Each row is followed by its class.
[-20  26  32   0 -19 -20 -17  16   7 -12  -7  -1 -30   2  33 -58  12  24
 -14  -4  45   2   7  21  -7 -58  10 -43  37  48  31 -27 -12 -32   9 -37
  -5  24 -29  28  -5  13 -34] : Q_356
[ -8  16  51  -9 -52 -26  19  22  14   6 -13 -13 -51  17   4 -56 -13  20
  -5  27  59  14  18  26  -5 -50  15 -50  40  46  22 -18 -11 -42  13 -32
  -8   9 -27  25   4  38 -45] : Q_346
[-26  32 -34 -43  -8  29  17  -8 -34 -24 -14 -35 -17   1  15  29  -9  -5
  -5  40 -27  26  52  27  14 -71 -62  41  13  21  -9 -62 -27 -33 -10 -21
 -40  -5  47 -19 -32 -29 -55] : Q_533
[-17  44 -35 -29  -1  20 -14 -40 -11  -8 -24 -39  11 -16  24  50  20  16
 -13  16  -6  -9  17   0  29 -68 -44  88  -6   2 -27  -3 -25 -19  -2  -3
 -62 -28  40  -3   5 -27 -77] : Q_341
[ -19   25   -5   14   -8    7  -51  -43  -24   -3    0 -107   24  -36
   -3   23   22   -6  -14  -36  -36    8   17    5   12  -83  -66   43
    0   18   -7  -11  -39  -34   19  -21  -35   12   37    9    0  -30
  -51] : Q_215
[-37  21  28  -7 -27 -27   8  13  24  -9  -7  11 -23  12  26 -39 -15  21
  -7  21  25   2  -1  38  -4 -48  -3 -45  39  66  22 -18  -3 -37  20 -27
 -27  23 -21  23 -24  13 -42] : Q_341
[-20  25  41  -8 -11 -19  10  22  10  -7 -15 -11 -35  18  25 -58 -10   8
   3  27  56   1  12  31   7 -46  11 -51  33  58  21 -38  11 -62  14 -36
 -21  -5 -16  23 -15  16 -31] : Q_215
[-16  -8  46 -19   3 -11 -21   5 -38 -12 -24 -37  -9  -9  11   0   8  23
  -5  10  -2   9  30   5 -12 -64 -59  19  18  31   5 -35 -48 -23 -13 -62
 -42  11 -10  11   9  -1 -38] : Q_215
[ -16   57    5    6   -1    8  -37  -59  -37    7   12 -100  -11  -21
    2   12    0   15  -16    7   22  -13   23  -10   10  -61  -51   48
  -21   34  -26  -27    7  -76  -14  -72  -25   20   29    7   -8  -30
  -65] : Q_835
[-23  32  33  -8 -46 -25   6   8  32  -7  -2 -17 -43   4  18 -35  -3   8
  -6  16  53   9   0  22  -1 -53  -3 -54  18  50  12 -14  -9 -49  21 -32
 -26   8 -23  25   0  35 -47] : Q_346
[-21  22   6  -5  -1   2 -50 -58 -14  -1  17 -89 -12 -21 -10  41  15  14
 -11 -20  12 -22  12   0   6 -51 -54  56   0  31 -30  14 -38 -46  35 -49
 -50  34  48   1 -11 -43 -42] : Q_835
[-22  32  36  -3 -31 -24  10  15  20  -2  -2  -8 -34   3  26 -53  -9   7
  -1  17  43   7   7  34 -11 -52   0 -48  30  46  20 -23   1 -55   2 -31
 -16  12 -21  31 -22  38 -32] : Q_533
[-34  27  47   7 -27 -31  -3   0  23   3  -3 -18 -30   1  12 -58   7  32
  -8   0  53   5  -2  27 -11 -53  -1 -44  20  49  20 -15  -8 -49  17 -37
 -23  -4 -15  26 -20  10 -26] : Q_512
[-15  -6  42 -29   3  -2 -24 -22 -40   3  11 -57 -14 -14   4  -6   7  52
   4  50 -18  -4  19 -23   8 -47 -23  43  11  41 -26 -40  13 -53  -2 -94
 -32  14  46  -3 -11 -69 -32] : Q_215
[-23  27  44  -9 -25 -25   5  21  15 -13  -3  -4 -46  21  19 -51  -4   8
   6  12  62   5  19  29   3 -51  15 -44  32  54  26 -21  -2 -58  16 -32
 -26   4 -22  26 -17  31 -42] : Q_313
[-45  19  27  -7   2  -5 -41 -56 -11  15 -14 -50   3 -35  -4 -13   7  62
  -7  19   8  -7  -1   6  31 -63 -38  51  52  55 -19 -29 -62 -57  40 -80
 -51  31  55   0 -23 -70 -54] : Q_450
[  1 -27  17 -14  50  11 -44 -29 -59 -11 -32 -42  -4   9 -23 -22   8  47
  -4  14 -51  11  44   4  29 -70 -52  42  21  47  -4 -58 -52 -28  -2 -66
 -18 -12  37  23 -14 -88 -31] : Q_512
[-24  15  16 -31 -11  -4 -51  -4 -56 -26  27 -36 -31  10  10  12  -4  40
  -3  23  -3  -5  37   6 -19 -88 -47  39  -2  56 -11 -34 -23 -64 -21 -83
 -52 -24  30  18 -10 -53 -43] : Q_533
[ -1  24  -1 -34   0   1 -37 -17 -57  -5  -9 -66 -30  11  25  40 -18 -10
  -1  22  11 -50  51  -4 -33 -55 -40  72  17  56 -15   4   0 -62 -33 -37
 -38 -11   4  12  18  14 -77] : Q_655
[-27  29  40  -9 -19 -30   9  14  20 -15   1  11 -40  21  34 -55  -7  23
   3  18  56  -3   5  21   1 -42  17 -50  33  61  29 -34  11 -53  13 -42
 -15  14 -24  36 -23  14 -40] : Q_655
[-37  44  37  -6 -38 -21  14  12  16   4   6  -6 -25  11  24 -50  -2  37
  14   3  28  13   5   9  -6 -61  -8 -56  35  58  17 -32  -3 -38  14 -54
 -17  25 -23  11 -24  13 -35] : Q_450
[  -9   17   34    0    8  -33  -43  -22  -73  -28    1  -81   -9    5
  -18   -6  -26   27  -35   56  -14   11   11  -10   43  -36  -31   23
   41   75  -11  -52  -24  -71  -15 -114  -72   14   28   -8   -5  -94
  -68] : Q_450
[-28  31  30  -8 -11 -18   7  17  16  -4  -3   1 -44  23  23 -61  -7  10
 -10  13  45  11  11  36  -2 -48   1 -59  22  51  36 -31 -11 -39   2 -30
 -11  14 -22  28 -24  27 -42] : Q_835
[-34  32  43 -12 -18 -17  22   8  18  11 -10  17 -42  15  19 -69  -6  30
   3  14  42  -8  11  32   5 -46   8 -44  43  58  20 -25   3 -48  17 -50
  -6  21 -11  27 -37  13 -33] : Q_655
[-30  27  32 -10 -22 -20   3   7  16  -5   8   7 -47  17  33 -49   7  18
   9  -3  52  -4  10  24  -9 -57   6 -45  33  52  37 -24 -10 -38  14 -31
  -9  17 -17  33 -21  31 -42] : Q_655
[-18  23  41 -31   9 -29 -44 -26 -24 -30   9 -51  -8 -14  37  15  26  28
  10  37  52 -27  12   8  -6 -86 -43  58  -3  49 -17 -47 -14 -56   7 -76
 -52  13  29  32 -13 -40 -66] : Q_341
[ -7  20  34 -19  20 -20 -33 -10 -50 -18 -12 -83  -3  -3  52   7   1  18
  11  11  -2 -26  39  -4   6 -97 -46   7   6  73 -19 -38 -19 -67 -29 -96
 -39  18  23  31 -19 -24 -69] : Q_533
[-12  20  42  -8 -32 -28  -1  23  17 -11  -6 -12 -45  13  17 -63   0  11
 -12   4  58   2  18  35  -3 -48  19 -44  33  49  27 -11  -5 -47   9 -29
 -14  18 -34  24 -10  22 -30] : Q_356
[ -1  33  40   7 -23 -26 -52 -51  -5  -9  17 -94 -30 -29 -13  -2  20   7
 -34   0  29   0   7  -8   6 -48 -39  44  29  20 -11  -8 -27 -50  11 -50
 -62  51   1  16  27  -4 -61] : Q_356
[-25  35  44 -11 -29 -25   7  20  13  -4   3   4 -46  15  24 -58 -10  26
   7  22  41   4  11  27  -1 -44   6 -62  52  58  30 -24 -18 -40   7 -39
 -24  22 -25  21 -22  24 -30] : Q_450
[-30  17  41 -10 -19 -12  -1  14  19  -9   2   4 -40   5  31 -51  11  26
  -2  14  54  17   0  27  -3 -56   5 -44  27  54  26 -33  -9 -39  18 -34
 -15  14 -23  24 -14  21 -27] : Q_215
[-55  19   9 -14 -18 -14 -23 -21 -25 -17  -2 -38  22 -40  20   8  -7  26
  -1  28 -37   8  21  15  26 -67 -56  33  31  38  -7 -30 -75 -31  17 -48
 -52  51  14  -4 -38 -33 -58] : Q_450
[-20  15  52   5 -10 -24 -10   6  14   1  -9 -12 -31   3  27 -69  10  35
   9   2  54   5   6  24 -18 -49  14 -55  33  59  30 -27  -3 -40   9 -35
  -4  15 -25  37 -11  15 -20] : Q_512
[-31  12  44   2   4 -21 -13 -10 -72 -36 -19 -65  29  -6  12   6 -34  37
 -25  29 -35 -13  28   7   9 -53 -54  11   6  60  -9 -50 -41 -35 -23 -94
 -50  13   3   4 -13 -40 -45] : Q_512
[-31  15  33   7 -14 -16  -1  13  21  -8  -1   2 -26  14  17 -57  -6  28
   1 -13  39  12   3  25   7 -49   9 -52  26  46  30 -10 -14 -36  14 -38
 -11   0 -17  29 -14  12 -24] : Q_215
[-24  10  59 -16 -10 -19  -6  15  19  -9  -2 -10 -31   4  25 -49   6  22
  17   8  47  -3   7  25  -8 -47   6 -37  24  61  29 -31   0 -47  24 -36
 -22  13 -24  24  -3  24 -22] : Q_215
[-35 -16  29 -18  14 -16 -44 -34 -25 -10 -29 -33   5  -1  13  24  -2  49
   0  21 -23   2  -4  10  12 -64 -42  44   6  63 -18 -45 -10 -62   4 -72
 -47  17  20  18 -12 -43 -31] : Q_835
[  5  24  61 -20  10 -26 -14 -25 -54  -8 -25 -43  10 -44  11  28   8  52
  -6  39  12 -43  29   4  25 -44 -55  52  12  33 -35 -24  -2 -56   8 -85
 -58  56  -8   0 -15 -50 -28] : Q_341
[-44  27   1  -5  24   2 -65 -91  24 -10  12 -82  11 -51   5  28  -1  16
  -1  11  16 -28   7  -4  -1 -29 -63  73 -28  44 -26  -6 -28 -89  13 -49
 -56   7  28  14   8 -16 -55] : Q_556
[-23  29  31  -7 -13 -28  -2  10  16 -13 -10   0 -30  11  33 -41  -1  10
  -4  19  48  -8   7  38   7 -50   0 -43  27  60  21 -26   0 -48  15 -29
 -33  11 -18  28 -20  10 -37] : Q_341
[ -1   6  21 -17  -4 -18 -11  -7 -38 -29 -12 -35  18 -22  11   2 -28  45
  21  42 -56  -2  36  -2  49 -71 -33  46  43  65  -5 -38 -16 -35  23 -61
 -32  47   9  -6 -24 -50 -39] : Q_346
[-15  42  59   2 -33 -31  -2  25  16  -9 -10 -14 -43  16  25 -71   0  15
 -14   6  61   2  20  25   0 -55  17 -50  32  56  28 -32   6 -47  11 -44
 -18  10 -32  31  -7  20 -36] : Q_356
[ -2  24  50  -8   6   2 -27 -26 -37  -2   8 -29   7 -27  16  -1  38  41
  27  18  -3  10   9  -8  -8 -66 -53  43 -12  26 -12 -69 -24 -28   3 -63
 -30  26  12  37  -7 -47 -52] : Q_655
[-27  20  17   3 -45 -19   3  21  20  -4  -3   5 -34  -5  20 -53  -1  17
  -6  -2  38  15   4  28  -8 -51   4 -48  30  43  21  -6 -15 -38  17 -29
 -12  19 -31  23 -10  22 -35] : Q_346
[-57  18  35  13   0  -4 -53 -57 -17   2 -13 -59  36 -56   3   9   6  38
  18   3 -54  11  21  -2 -19 -63 -72  58   4  56  11 -19 -54 -41  16 -53
 -49  26  27 -12   2 -28 -46] : Q_313
[-21  -8  39   0  21 -22 -65 -33 -31 -21  18 -75 -17  -3  -1   6 -14  47
  15   0  -9 -18  45 -13  21 -58 -29  16   9  75  -1  -2 -49 -73  -6 -88
 -30  20  11  31  -4 -36 -57] : Q_556
[-25   4  34  13   9   4 -39 -17 -25 -30 -33 -47  23 -11  11  54  -8  51
   5 -13 -67  -7  11 -10  50 -62 -51  34  -2  71  -2 -26 -31 -23  22 -41
 -55 -24  13   0  14 -41 -10] : Q_215
[-13  23  43  -8 -17 -36   6  21   9  -9   1 -11 -44  18  14 -54  -3  15
  -5  12  52   8  21  29   8 -56   7 -53  39  53  24 -12 -15 -51   6 -39
 -22  15 -24  23 -21  13 -36] : Q_533
[-19 -12   8 -24  29  25 -43  -2 -43 -33 -11 -47 -20 -20  30  43  31  49
  -4   7 -12 -31  29  -6  16 -64 -33  65  23  53 -17 -39 -41 -32  17 -46
 -46   9  48  -2  -5 -74 -27] : Q_313
[ -7  64 -18 -18 -38   0 -31 -44 -20 -17  -8 -89   1 -56  43  42  43 -37
 -19   3  45  18   9  13   1 -79 -55  45  -1  14 -22 -19 -14 -41   9 -15
 -55  49   1 -14   5  13 -66] : Q_356
[ -1   1  41 -31   8   1 -11 -10 -13 -23 -55 -22  10 -37  64 -18   5  13
  16  76   8  31  22   9   6 -59 -25  16  19  50   8 -97 -37 -26  -3 -40
 -17  49 -17  48   9  19 -87] : Q_346
[ -9  20   6 -32  49   3 -49 -24 -25  -7 -34 -37  -5 -19  24 -17   4   9
 -41  43  29  -3  29  21  28 -40 -28  21  68  48  -5 -29 -68 -20   9 -48
 -41  20  46  17  -5 -52 -62] : Q_556
[  11   33   26  -18  -11  -27  -23  -22  -28  -39   18 -103  -26    6
  -11   23   -9  -28  -37   19   66  -16   27   15   16  -50  -30   65
    7   33   12  -14  -28  -54   20  -20  -59   -8   12   -1   13    1
  -97] : Q_215
[-14  41  39   1 -21  -9  -3 -30 -22   0 -20 -81   4  -6 -14   8 -13  24
 -24   6   6   0  42  22  38 -75 -49  59  13  56 -19 -25 -14 -28  15 -52
 -41  20  23  -8 -13 -45 -54] : Q_341
[  0 -11 -48 -34  52  32 -53 -34 -44 -24 -40 -14 -15  25  15   9 -15  45
   1  25 -51 -12  45 -12  75 -92 -25  69  32  62 -27 -43 -34 -50  -1 -59
 -21 -32  51  21 -12 -67 -51] : Q_346
[-23  24  46  -6 -19 -23   6   1  18  -6  -3 -25 -44  18   7 -55  -1  18
   4  17  55   1  17  26  -5 -48   2 -38  22  51  16 -18 -15 -49  12 -30
 -29 -10 -14  25 -13  22 -32] : Q_512
[-32  37  34   3 -35 -15  12   6  22   4  -3  -4 -37  21  14 -60  -6  31
   2   6  43  13   7  15  -5 -52   1 -40  28  48  22 -32  -9 -43   9 -41
 -12  -3 -24  24 -13  26 -40] : Q_450
[-38  31  22   5 -27 -19   1   7  29   3   1 -17 -32   5  25 -32  -3  16
   3   1  41   6   1  21  -9 -45  -5 -53  16  46  16   0  -3 -45   6 -21
 -15  18 -26  22 -14  29 -28] : Q_835
[-34  21  54  -5  -9 -25   2  16  21  -8  -4  -3 -24   7  29 -61  -3  25
   6  12  52   6   4  24   0 -54   0 -60  24  62  29 -39  -8 -52  19 -49
 -15  13 -26  28 -18  20 -38] : Q_215
[-14  23  52  -8 -22 -24   6  11   2   2   0   8 -48  24  25 -63  -2  21
   9   9  52  -1   9  28 -12 -55   4 -44  40  61  35 -41   8 -42   9 -47
  -5  15 -23  39 -17  26 -34] : Q_655
[-19  25  24  15  -5 -25 -69 -32 -35 -14   8 -95 -31 -23  21  46  15  -4
 -47  -1  28 -28  30   5  10 -52 -58  51 -10  36 -11  -6 -33 -48   3 -26
 -63  11  15  16   9 -33 -43] : Q_835
[-30  28  14 -12 -19 -17   2  10  19  -6 -13   1 -24   7  33 -52   7  18
   8   7  50   8   3  24  -2 -54   4 -47  34  44  18 -37  -2 -52  14 -32
  -7  14 -25  25 -24  16 -30] : Q_450
[-13  23  48 -14  11  -8 -40 -58  -6   2 -17 -45  21 -35  43  64  15  66
  38  14 -15 -42   2 -27 -22 -65 -78  91  -7  62  -8 -30   5 -12  15 -48
 -56  -6  36   2  33 -31 -35] : Q_341
[-21  30  48   2 -20 -22   5  14  23  -9  -1  -5 -37   2  28 -58   4   9
   9  14  58  12   8  31  -3 -44   7 -49  31  47  32 -22 -12 -41  12 -25
 -26  12 -15  28 -14  28 -37] : Q_313
[-11  30  47 -10 -40 -25   9  18  21  -5  -3 -21 -31   5  29 -36  -9  14
   3   9  41 -11   7  24  -4 -56  -3 -37  23  58   6  -3  -4 -41  12 -35
 -27  11 -24  21 -11  29 -33] : Q_356
[-34  29  32  -5 -25 -21  15  19  14  -9   0   2 -47  25  37 -46  -2  17
  -9   8  55  -2   5  20  -7 -47   6 -61  30  61  19 -25  -2 -44   1 -43
 -19  11 -26  29 -18  24 -39] : Q_655
[-16 -42  12 -27  28  -3 -67  -2 -37 -49   7 -42 -23 -13  30  53  11  27
  38  13 -29 -25  41   3  33 -73 -51  46 -18  49 -15 -11 -75 -43  -1 -37
 -42   9   6  43 -17 -35 -24] : Q_835
[-24  29  45  -3 -20 -25   5  16  19  -5  -4   2 -36  19   9 -59 -16  12
  12  19  37  13  19  32  -3 -37  13 -46  48  55  33 -10   3 -40  14 -22
 -18  11 -17  23 -10  18 -34] : Q_313
[-23  23  35   3 -21 -22  -5  20   4 -15 -10  -7 -36  22  25 -57  -7  22
  -8   7  22   0  17  24  -3 -62   2 -38  36  58  28 -29 -12 -34   4 -42
 -12   0 -16  31  -9   7 -36] : Q_356
[  1  15  45   0  20 -30 -59 -39 -19  -9 -22 -89   6 -24   5 -15  21  -1
  11 -18  53 -13  15  27   8 -59 -14  15 -18  28  -4 -25 -11 -85  -6 -54
 -28   4  21  47 -16 -21 -42] : Q_512
[ 18  41  41  -1   7 -32 -10   7 -57 -28  -2 -88  -7   8  13 -15 -43 -17
 -10  53   4 -23  44  12  15 -17 -15  -3  52  43  -5 -22  15 -35 -24 -56
 -41  45   2  20   5 -23 -36] : Q_835
[-23   8  47   0 -14 -25   2   2  21  -9  -8   5 -40  16  30 -48   4  28
  10   6  47   1  -1  23   2 -42  11 -51  31  63  26 -26  -7 -45  17 -39
 -10  20 -27  46 -14  17 -33] : Q_655
[-12  30  29   1 -24 -23   6  11  25  -7  -4  11 -40  -1  30 -74   1  26
 -11  19  66  12  -3  18   5 -43  20 -55  29  44  23 -26   1 -45  11 -46
  -8  20 -30  33 -10  19 -40] : Q_346
[-31  29  38  -2 -17 -23   3   2  22   5   2  -1 -49  18  26 -59  13  21
  -4  -7  62  -6   6  18 -13 -50   5 -52  27  56  30 -20  -7 -49  16 -40
  -9  12 -22  34 -17  23 -49] : Q_655
[-14   4 -41   8  55  23 -67 -86  21  -7 -39 -53  37 -36  40  19  34  33
  17 -35 -20  15 -11 -24  40 -45 -26  42  -7  40  -1 -15 -43 -40   7 -14
 -28   5  28  21  16 -47 -58] : Q_450
[ -17   19  -30   -1  -18    8  -31  -24  -48  -31    8 -106    1  -12
   18   55   -2    3   10   20  -26  -13   46  -19   -2  -80  -63   58
   -4   47  -38  -28  -10  -50   -2  -38  -28    3   24   -1   18  -48
  -58] : Q_346
[-18  -9   1 -18   7 -10 -73 -33 -23 -31  -5 -58 -17 -23  16  59   3  23
  -7   8  -1 -20   1   9  41 -63 -43  67   4  53 -28  -6 -20 -66  16 -47
 -58   8  29  16 -14 -46 -13] : Q_835
[  2  -9  26 -54  -6  -4 -34 -36 -49  -5  17 -82 -28  27 -30  24 -20  18
  18  51 -48  18  32  10  -6 -76 -62  41  41  77 -11 -40 -12 -46  -4 -74
 -45   5  60   1   6 -43 -58] : Q_556
[-12  -1  27 -17  18  11  -9  10 -77 -15 -32 -22 -13  18  20  20 -26  26
  25  16 -36 -38  62   6  12 -51 -57  14  12  69 -11 -39 -49 -43 -14 -76
 -51 -20  16   8 -12 -36 -28] : Q_655
[-15  10  -6 -13  19  -3 -26 -11 -33  -2 -33 -45 -11  -9  18  25  27   4
  -7 -26  10   6   4  11  17 -58 -57 -36  18  48 -16 -35 -39 -56  -9 -61
 -39  36  -4  -4 -17 -26 -36] : Q_450
[  5   4  74  -8 -19 -18 -29 -12 -44  10  -6 -57 -24  -5 -27 -42 -14  54
 -15  45   1  13  15   3  14 -57 -24  15  22  40  -1 -60 -26 -56 -24 -99
 -42  -3  26  32  23 -46 -63] : Q_346
[-26  35 -13 -12   3  -1 -44 -71   7 -22 -11 -38  12 -27  22 -12  15  22
  17  18   1  24 -19  -4  27 -58 -22  80   9  11  -4 -55  10 -59   8 -55
 -40   3  38  39  -8 -26 -66] : Q_450
[-24  12  59 -14  -2 -24   6  24  17 -15 -14  13 -43  22  34 -61  -3  37
   2  19  66  -2  13  25   6 -50  19 -49  30  63  34 -34  -6 -47  13 -47
 -11   3 -30  33 -15  24 -33] : Q_215
[ 11  -9  64 -12  -2 -13 -31 -27 -36 -18 -32 -79  -1 -15   2  26  -3  27
  -1  31 -44  -8  25 -15   5 -41 -43  37 -21  44  -8 -28 -32 -59 -28 -57
 -55   9 -22  23  34   9 -68] : Q_356
[-32 -19 -33  -1   2 -12 -58 -37 -12 -67 -14 -54 -14  16  24  60 -18  13
  20  22 -35  11  38 -20  47 -51 -17  50 -11  34 -29  10 -15 -47 -18 -36
 -32 -21  13  55  23 -40 -49] : Q_346
[ 29  52  -4 -18 -23 -16 -16  -2 -18 -20 -11 -67  22 -44  17   0   0 -34
 -10  33   7   2  13  29  23 -42 -18  64  29   6  -3 -10  14 -32   1  16
 -52  16   4  -1   6 -23 -56] : Q_356
[-23  33  56 -35  12 -16   7 -26 -35  22 -26 -51   7  -1 -34 -35  -7  60
 -21  44  18   6  44 -11  15 -46 -40  39  34  28 -15 -54 -33 -42 -14 -88
 -25  33  -2 -17   6 -52 -83] : Q_450
[ 28  37  82   3 -19  -5  -2 -61 -27   9 -20 -52  28 -45   1  -9  -2  63
  25  29  17  -7   7 -19  16 -71 -59 101 -37  15   1 -64 -14 -23   9 -82
 -24 -19  20  25  23  -3 -66] : Q_346
